Here is a tiny trained network, its code and every weight. The questions are about switching its units off for an input and a class, where a switched-off unit gives its printed mean instead of its output.

import numpy as np


def w(rows, s, z=0):
    codes = np.array(rows[::2]) - 128.0
    scale = np.full(codes.shape[1], s)
    scale[-1] = z or s
    return codes * scale


def f(y):
    return y / 2 * (1 + np.tanh(0.7978845608 * (y + 0.044715 * y**3)))


def log_softmax(a):
    a = a - a.max(-1, keepdims=True)
    return a - np.log(np.exp(a).sum(-1, keepdims=True))


def net(x, mask):
    res = np.array(x, float).reshape(1, 4) / 4 @ E
    y = f(res @ A[0][:, :-1].T + A[0][:, -1])
    res = res + np.where(mask, y, B[0][:, -1]) @ B[0][:, :-1]
    return log_softmax(res[-1] @ U[:, :-1].T + U[:, -1])


A, B = {}, {}
E = w([
[120,67,113,181,177,246,153],'x0',
[129,126,136,123,124,131,127],'x1',
[144,111,125,237,32,137,95],'x2',
[201,50,60,93,149,125,84],'x3',
],0.013)
A[0] = w([
[211,64,74,77,183,158,101,21],'neuron 1',
[131,133,125,2,186,123,141,114],'neuron 2',
[182,95,92,106,76,75,59,123],'neuron 3',
[203,109,99,162,45,87,39,114],'neuron 4',
[81,118,135,227,34,187,87,1],'neuron 5',
[67,112,146,60,177,141,189,182],'neuron 6',
[45,119,145,143,181,163,200,131],'neuron 7',
[116,118,156,115,111,155,105,117],'neuron 8',
[133,37,81,191,152,219,148,204],'neuron 9',
[44,165,153,88,157,71,89,83],'neuron 10',
[129,113,100,25,191,75,149,28],'neuron 11',
[185,125,164,128,160,128,132,124],'neuron 12',
[93,195,137,104,127,84,79,186],'neuron 13',
[71,118,177,138,183,157,187,139],'neuron 14',
[138,74,114,188,165,215,96,8],'neuron 15',
[100,151,144,121,162,175,166,124],'neuron 16',
[116,151,128,148,155,145,211,120],'neuron 17',
[38,219,189,179,87,110,167,153],'neuron 18',
[104,37,126,174,139,206,111,65],'neuron 19',
[75,155,130,131,165,191,183,133],'neuron 20',
[107,56,107,170,156,193,110,84],'neuron 21',
[140,92,89,122,91,105,110,133],'neuron 22',
[61,90,144,96,182,178,179,116],'neuron 23',
[118,131,79,104,147,107,122,141],'neuron 24',
[200,37,69,84,194,141,107,215],'neuron 25',
[81,159,153,130,215,196,145,125],'neuron 26',
],0.0075,0.0092)
B[0] = w([
[89,243,218,61,254,129,143,172],'neuron 1',
[164,155,250,145,139,55,197,206],'neuron 2',
[82,81,52,111,115,158,101,190],'neuron 3',
[113,47,74,138,43,152,95,204],'neuron 4',
[133,245,213,48,227,127,162,184],'neuron 5',
[79,143,104,85,131,169,54,207],'neuron 6',
[85,78,93,107,101,189,63,187],'neuron 7',
[160,123,136,122,128,122,142,126],'neuron 8',
[72,248,153,57,219,139,121,250],'neuron 9',
[91,182,112,50,134,144,106,168],'neuron 10',
[191,91,228,254,70,45,221,172],'neuron 11',
[137,145,123,118,153,128,141,131],'neuron 12',
[176,137,190,158,97,78,179,203],'neuron 13',
[83,117,62,99,100,180,69,183],'neuron 14',
[232,106,216,211,75,46,203,163],'neuron 15',
[86,71,93,97,91,178,89,160],'neuron 16',
[85,108,91,149,110,163,83,154],'neuron 17',
[177,170,232,140,158,53,177,240],'neuron 18',
[154,152,174,155,123,86,190,178],'neuron 19',
[94,76,83,100,125,168,73,180],'neuron 20',
[150,166,179,139,115,88,172,174],'neuron 21',
[118,98,73,110,117,170,84,155],'neuron 22',
[85,95,79,81,102,154,96,178],'neuron 23',
[133,136,135,113,163,135,123,149],'neuron 24',
[185,76,183,218,68,79,217,250],'neuron 25',
[106,92,69,118,130,156,91,186],'neuron 26',
],0.0062,0.012)
U = w([
[117,214,161,52,209,120,128,241],'0',
[164,114,174,248,59,95,179,2],'1',
[101,46,21,108,77,156,39,145],'2',
],0.011,0.00076)

Each question gives the input, the list of numbers given to net, and the class t.
The units are the neurons (one row each of A and B). Each row of codes is followed by its name. A weight is (code - 128) times the scale printed after its matrix; where a second scale follows, it is the last column's (A, B and U).
mask holds one flag per neuron, in row order. A switched-off neuron (its flag False) gives its mean, the last column of its row in B, instead of its output. The means were averaged over made-up inputs and are rounded, as every weight is.
A unit's drop is (log p(t) with every unit on - log p(t) with that unit switched off) / (log p(t) with every unit on - log p(t) with every unit switched off).
The circuit of an input: a set's keep is (log p(t) with only the set's units on - log p(t) with every unit switched off) / (log p(t) with every unit on - log p(t) with every unit switched off). Starting from the 12 units with the biggest drops (on a tie, the unit counted first), units are removed one at a time, each time the one whose removal leaves the highest keep (on an exact tie, the one counted first), for as long as the keep stays at least 0.8.
circuit, biggest first: the units of the circuit, biggest drop first
unit that matters most: the unit with the biggest drop
k most important neurons: the k neurons with the biggest drops, biggest first
drop of u: that unit's drop, to one decimal
input [1,-6,-3,0], class 2: unit that matters most : neuron 18
input [6,-8,1,-4], class 0: 2 most important neurons : [neuron 9; neuron 4]
input [-2,3,-6,2], class 1: circuit, biggest first : [neuron 11; neuron 9]
input [2,0,7,-2], class 0: circuit, biggest first : [neuron 5; neuron 25]
input [3,-4,1,-1], class 0: 4 most important neurons : [neuron 4; neuron 9; neuron 3; neuron 25]
input [8,-5,8,-1], class 0: 3 most important neurons : [neuron 9; neuron 5; neuron 25]
input [8,4,7,-6], class 0: 2 most important neurons : [neuron 5; neuron 9]
input [-7,4,1,7], class 2: 3 most important neurons : [neuron 3; neuron 18; neuron 4]
input [-3,-6,-7,5], class 1: 2 most important neurons : [neuron 11; neuron 25]
input [-3,8,-2,1], class 1: 3 most important neurons : [neuron 9; neuron 1; neuron 5]
input [3,1,5,-4], class 0: 2 most important neurons : [neuron 5; neuron 25]
input [5,-3,-1,7], class 0: 3 most important neurons : [neuron 9; neuron 1; neuron 11]
input [-2,5,-7,8], class 1: 2 most important neurons : [neuron 25; neuron 11]
input [4,-8,8,-3], class 0: 2 most important neurons : [neuron 5; neuron 9]
input [-6,2,-6,8], class 1: circuit, biggest first : [neuron 11]
input [-7,7,-5,2], class 1: 2 most important neurons : [neuron 11; neuron 9]
input [2,5,7,-8], class 0: 2 most important neurons : [neuron 5; neuron 25]
input [8,4,7,-2], class 0: 2 most important neurons : [neuron 9; neuron 5]
input [3,-2,4,-4], class 0: drop of neuron 25 : 0.1
input [-8,-1,5,1], class 2: drop of neuron 4 : 0.2
input [-6,4,-7,6], class 1: drop of neuron 11 : 0.5
input [-7,0,-1,2], class 1: drop of neuron 26 : 0.0
